Below are the code and all the weights of a small trained network. Each question names an input and a target symbol and asks about switching units off, where a switched-off unit gives its printed mean instead of its output.

import numpy as np


def w(rows, s, z=0):
    codes = np.array(rows[::2]) - 128.0
    scale = np.full(codes.shape[1], s)
    scale[-1] = z or s
    return codes * scale


def norm(h):
    return h / np.sqrt((h * h).mean(-1, keepdims=True) + 1e-5)


def f(y):
    return y / 2 * (1 + np.tanh(0.7978845608 * (y + 0.044715 * y**3)))


def softmax(a):
    e = np.exp(a - a.max(-1, keepdims=True))
    return e / e.sum(-1, keepdims=True)


def log_softmax(a):
    a = a - a.max(-1, keepdims=True)
    return a - np.log(np.exp(a).sum(-1, keepdims=True))


def net(x, mask):
    ids = ['Λαβγθστφψ'.index(c) for c in x.split()]
    T = len(ids)
    res = E[ids] + P[:T]
    r = norm(res)
    for j in range(3):
        rows = slice(3 * j, 3 * j + 3)
        q, k, v = (r @ M[0][rows].T for M in (Q, K, V))
        z = softmax(np.where(np.tri(T) > 0, q @ k.T / 3**0.5, -1e9)) @ v
        o = O[0][rows]
        res = res + np.where(mask[j], z, o[:, -1]) @ o[:, :-1]
    y = f(norm(res) @ A[0][:, :-1].T + A[0][:, -1])
    res = res + np.where(mask[3:27], y, B[0][:, -1]) @ B[0][:, :-1]
    return log_softmax(norm(res)[-1] @ U[:, :-1].T + U[:, -1])


Q, K, V, O, A, B = {}, {}, {}, {}, {}, {}
E = w([
[190,137,131],'Λ',
[198,118,132],'α',
[184,172,141],'β',
[115,161,184],'γ',
[180,96,160],'θ',
[182,147,113],'σ',
[203,101,139],'τ',
[250,96,152],'φ',
[116,152,186],'ψ',
],0.013)
P = w([
[85,110,112],'0',
[169,223,163],'1',
[133,120,108],'2',
[207,3,163],'3',
[226,191,33],'4',
[125,116,113],'5',
[193,32,181],'6',
],0.023)
Q[0] = w([
[92,95,59],'H1',
[174,150,153],'H1',
[97,76,215],'H1',
[109,102,99],'H2',
[117,100,3],'H2',
[65,95,102],'H2',
[130,126,152],'H3',
[108,28,53],'H3',
[91,61,187],'H3',
],0.04)
K[0] = w([
[136,135,213],'H1',
[168,111,75],'H1',
[54,81,158],'H1',
[114,151,114],'H2',
[97,254,120],'H2',
[55,155,98],'H2',
[114,116,142],'H3',
[174,44,67],'H3',
[66,45,121],'H3',
],0.041)
V[0] = w([
[106,129,244],'H1',
[178,223,160],'H1',
[42,128,91],'H1',
[93,88,141],'H2',
[100,138,184],'H2',
[112,252,125],'H2',
[144,31,192],'H3',
[77,150,200],'H3',
[103,97,203],'H3',
],0.031)
O[0] = w([
[208,226,106,12],'H1',
[230,83,227,42],'H1',
[122,100,35,99],'H1',
[153,72,130,103],'H2',
[172,135,96,103],'H2',
[86,170,5,5],'H2',
[134,228,199,230],'H3',
[211,198,41,59],'H3',
[177,217,115,131],'H3',
],0.025,0.013)
A[0] = w([
[2,182,148,133],'N1',
[150,86,146,175],'N2',
[179,164,13,149],'N3',
[128,130,135,114],'N4',
[122,227,97,110],'N5',
[169,150,55,135],'N6',
[133,150,137,142],'N7',
[22,66,143,21],'N8',
[169,156,118,48],'N9',
[244,144,37,192],'N10',
[100,199,109,1],'N11',
[121,112,137,118],'N12',
[178,106,141,75],'N13',
[89,8,60,156],'N14',
[129,132,149,95],'N15',
[105,238,100,24],'N16',
[38,118,211,109],'N17',
[43,68,142,153],'N18',
[177,83,39,144],'N19',
[112,142,120,107],'N20',
[52,228,135,150],'N21',
[184,128,198,187],'N22',
[125,124,127,105],'N23',
[163,89,161,6],'N24',
],0.023,0.0081)
B[0] = w([
[65,131,185,209],'N1',
[102,135,112,165],'N2',
[212,177,112,167],'N3',
[127,127,129,128],'N4',
[97,92,71,155],'N5',
[187,143,115,151],'N6',
[133,138,103,137],'N7',
[102,253,197,206],'N8',
[143,145,103,131],'N9',
[203,221,155,171],'N10',
[77,118,108,132],'N11',
[129,114,121,138],'N12',
[123,127,163,129],'N13',
[142,36,138,210],'N14',
[129,117,119,133],'N15',
[69,73,82,147],'N16',
[190,51,87,255],'N17',
[161,154,62,232],'N18',
[68,203,172,163],'N19',
[129,124,145,125],'N20',
[154,186,75,179],'N21',
[140,155,76,199],'N22',
[134,126,117,125],'N23',
[132,87,149,130],'N24',
],0.068,0.018)
U = w([
[53,46,122,79],'Λ',
[27,121,196,125],'α',
[202,43,7,27],'β',
[174,169,85,128],'γ',
[59,123,60,253],'θ',
[91,41,89,104],'σ',
[105,205,165,171],'τ',
[171,125,221,105],'φ',
[164,146,67,193],'ψ',
],0.019,0.0061)

Each question gives the input, a string of symbols that net reads in full, and the target symbol t.
The units are the heads (3 rows each of Q, K, V and O) and the neurons (one row each of A and B). Each row of codes is followed by its name. A weight is (code - 128) times the scale printed after its matrix; where a second scale follows, it is the last column's (O, A, B and U).
mask holds one flag per unit, heads first, then neurons. A switched-off unit (its flag False) gives its mean, the last column of its rows in O or B, instead of its output. The means were averaged over made-up inputs and are rounded, as every weight is.
A unit's drop is (log p(t) with every unit on - log p(t) with that unit switched off) / (log p(t) with every unit on - log p(t) with every unit switched off).
The circuit of an input: a set's keep is (log p(t) with only the set's units on - log p(t) with every unit switched off) / (log p(t) with every unit on - log p(t) with every unit switched off). Starting from the 12 units with the biggest drops (on a tie, the unit counted first), units are removed one at a time, each time the one whose removal leaves the highest keep (on an exact tie, the one counted first), for as long as the keep stays at least 0.8.
circuit, biggest first: the units of the circuit, biggest drop first
unit that matters most: the unit with the biggest drop
k most important neurons: the k neurons with the biggest drops, biggest first
heads that matter: for each layer, one digit per head in row order, 1 if its drop is at least 0.15 and else 0, layers parted by /
input φ θ α α α φ γ, target φ: heads that matter -> 011
input θ φ θ σ, target θ: heads that matter -> 101
input Λ β φ σ, target Λ: heads that matter -> 100
input τ θ φ σ β, target φ: heads that matter -> 111
input θ φ ψ γ Λ, target β: heads that matter -> 100
input φ φ Λ α Λ, target β: circuit, biggest first -> (H1; H3; H2)
input γ φ α, target α: heads that matter -> 011
input Λ α ψ β, target Λ: heads that matter -> 100
input Λ τ β ψ, target Λ: heads that matter -> 100
input φ φ β σ, target φ: circuit, biggest first -> (H2)
input φ τ ψ φ α β, target β: heads that matter -> 001
input φ α θ β β, target Λ: heads that matter -> 111
input θ τ θ τ β Λ φ, target θ: circuit, biggest first -> (H1; N16)
input α τ τ φ θ Λ, target Λ: circuit, biggest first -> (H3)
input β φ β β φ ψ φ, target β: heads that matter -> 110
input β α φ τ, target β: 2 most important neurons -> (N8; N22)
input α φ β φ σ τ, target τ: 3 most important neurons -> (N14; N8; N1)
input σ φ Λ ψ τ, target β: 3 most important neurons -> (N18; N14; N1)
input α σ α φ Λ ψ φ, target α: 2 most important neurons -> (N8; N1)
input β θ θ φ γ φ α, target β: unit that matters most -> H2
input τ θ β β, target τ: 2 most important neurons -> (N1; N21)
